grid =
-6; 7; 16; 1; 7; 4; 69; 64
20; -8; 22; -8; -2; -2; -55; -43
4; 4; -3; 4; -7; -3; -47; 7
3; -5; -15; 3; -1; -3; -16; -20
9; -13; 24; -4; 10; 11; -32; 16
-15; 32; 0; -3; -15; -17; 114; -6
6; -10; -13; 14; 8; 5; -32; 72
-17; 3; -21; -9; -5; -2; 35; -90
2; -2; -11; 0; -2; -6; 19; -30
-7; 7; 16; 1; 7; 4; 71; 64
13; -7; 12; -1; -2; 3; -78; -11
-15; 33; 0; -3; -15; -17; 113; -7
-25; 0; -30; -1; 4; 5; 58; -24
Indices start at 0.
The bottom-left entry: -25
Find the entry at row 0, column 2.
A: 16
Find the entry just left of 69.
A: 4
The entry in the top-left corner is -6
Find the entry directly below -9.
A: 0
The entry directly below the largest entry -> -32
Find the entry just left of the smallest entry.
A: 35
The entry at row 1, column 0 -> 20
The entry at row 0, column 1 is 7
Find the bottom-right entry.
A: -24
The entry directly above 9 -> 3
Find the entry directly below 8.
A: -5
Find the entry in row 1 and column 2.
A: 22
The entry in the top-right corner -> 64
The top entry of the column that holds the largest entry is 69
The entry in row 2 and column 0: 4
The entry at row 2, column 2 is -3
Find the entry at row 1, column 1.
A: -8
Find the entry directly above the largest entry.
A: -32
Find the bottom entry of the column that holds the largest entry.
A: 58
Find the entry directly below the smallest entry.
A: -30
The entry directly above the smallest entry -> 72

X =
[[-82, -85, -87, -79, 82, 64, -81, -75, -87, 17, -80],
 [-75, -79, -80, -76, 83, 80, -51, -82, -83, 52, -76],
 [-71, 81, 81, -79, -47, -2, 83, 72, -42, -74, 43],
 [-68, 79, 69, -73, -68, -62, 82, 40, 34, -68, 15],
 [85, 84, 83, 82, -75, -58, 74, 79, 86, -28, 80],
 [-15, -85, -71, 5, 87, 85, -57, -72, -71, 79, -77],
 [-85, 67, 80, -79, -37, -19, 79, 73, -3, -80, 61],
 [-73, -68, -68, -73, 85, 74, 16, -82, -83, 43, -82]]
Indices start at 0.
Give the entry at row 2, column 2.
Answer: 81
Give the bottom-left entry.
Answer: -73
The entry in row 0 and column 1 is -85
The entry in row 2 and column 0: -71
Give the entry in row 0 and column 2.
Answer: -87
Give the entry just right of 5.
Answer: 87
Give the entry in the top-left corner.
Answer: -82
The entry directly above the largest entry -> -75
Give the entry directly above -72.
Answer: 79
The bottom-right entry -> -82
The entry just right of -2 -> 83
Give the entry directly below 69.
Answer: 83
Give the entry just right of 40.
Answer: 34
The entry just left of 15 -> -68
Give the entry directly below the largest entry.
Answer: -37
The entry just right of -58 is 74
Give the entry directly below -3.
Answer: -83
The entry in the top-right corner -> -80
The entry at row 1, column 1: -79
Give the entry just right of the largest entry.
Answer: 85
The entry directly below 15 is 80
The entry in row 2 and column 1 is 81
The entry just left of 52 is -83
Give the entry at row 1, column 0.
Answer: -75
Give the bottom entry of the column that holds the largest entry.
Answer: 85

data = ((3661, 2168, 1783, 5245, 7892, 7420, 1479, 1975, 2188, 7769, 1896, 1516, 1840, 5043, 1631, 1667), (2776, 8726, 8497, 2533, 1593, 1441, 9315, 7636, 8490, 1517, 7464, 9260, 9845, 2700, 8652, 7979), (4288, 5417, 5082, 3474, 1251, 1779, 6085, 5004, 7766, 2203, 4855, 8798, 6919, 3018, 5327, 5714), (9054, 2503, 2109, 9380, 9691, 9054, 1644, 4937, 7405, 9262, 6638, 1990, 2021, 9633, 1977, 7087), (1413, 1996, 1681, 1549, 9549, 8215, 4258, 2014, 1405, 4571, 1706, 8123, 4684, 1881, 1813, 1780), (2281, 2182, 2311, 2159, 9258, 9300, 6038, 1914, 1847, 7207, 2158, 9085, 7158, 2239, 2610, 1605))
The entry just left of 2203: 7766
The entry just left of 4571: 1405
Report the 5th entry in reading order.
A: 7892
Report the entry just right of the smallest entry.
A: 1779
The entry just left of the smallest entry: 3474
The 2nd entry in reading order is 2168
The third smallest entry -> 1413
Report the entry just left of 9633.
A: 2021
The entry just left of 1405 is 2014
Report the minimum.
A: 1251
Report the entry just left of 8490.
A: 7636
The entry just left of 9300 is 9258
Report the 2nd largest entry.
A: 9691
Report the entry just left of the largest entry.
A: 9260
Report the entry just right of 1405.
A: 4571
Report the entry just left of 5004.
A: 6085

16,22,18,31,26,35,9,29,15,11,11,29,27,7,31
17,25,21,31,29,45,9,28,17,12,12,32,26,7,29
19,24,15,96,28,24,13,66,18,11,31,44,28,28,26
22,25,24,45,25,24,19,45,18,22,12,49,31,7,26
18,22,13,40,28,25,9,29,15,13,12,29,27,7,26
16,25,34,43,27,24,10,39,14,11,13,37,53,7,26
16,22,15,33,28,25,8,26,15,11,12,29,26,6,24
18,28,15,46,62,33,8,29,15,12,12,29,36,7,29
17,25,20,37,32,35,9,31,15,11,13,31,31,8,29
18,23,15,36,27,25,9,28,15,14,12,31,27,6,25
54,42,18,63,27,25,31,50,41,57,15,73,27,6,25
20,28,17,64,33,27,11,44,18,13,18,40,32,11,26
18,25,32,40,28,70,13,52,18,13,14,42,35,13,64
Rows and columns are numbered from 0.
The entry in the bottom-left corner: 18
The entry at row 0, column 1 -> 22
The entry in the top-left corner is 16
The entry just right of the largest entry: 28
The bottom entry of the column that holds the largest entry: 40
The bottom-right entry: 64
The entry in the top-right corner is 31
Read off the maximum.
96
The entry just left of the centre entry: 8
Read off the entry at row 1, column 1.
25
The top entry of the column that holds the largest entry -> 31
The entry at row 1, column 0 is 17
Read off the entry directly below 50.
44
The entry at row 2, column 0: 19
Read off the entry directly below the largest entry.
45
The entry at row 0, column 2 is 18
Read off the entry directly above 54.
18
Read off the entry directly above the centre entry.
39
The entry directly below the centre entry: 29
Read off the entry at row 2, column 1.
24
The entry at row 2, column 2: 15
Read off the entry directly above the largest entry.
31
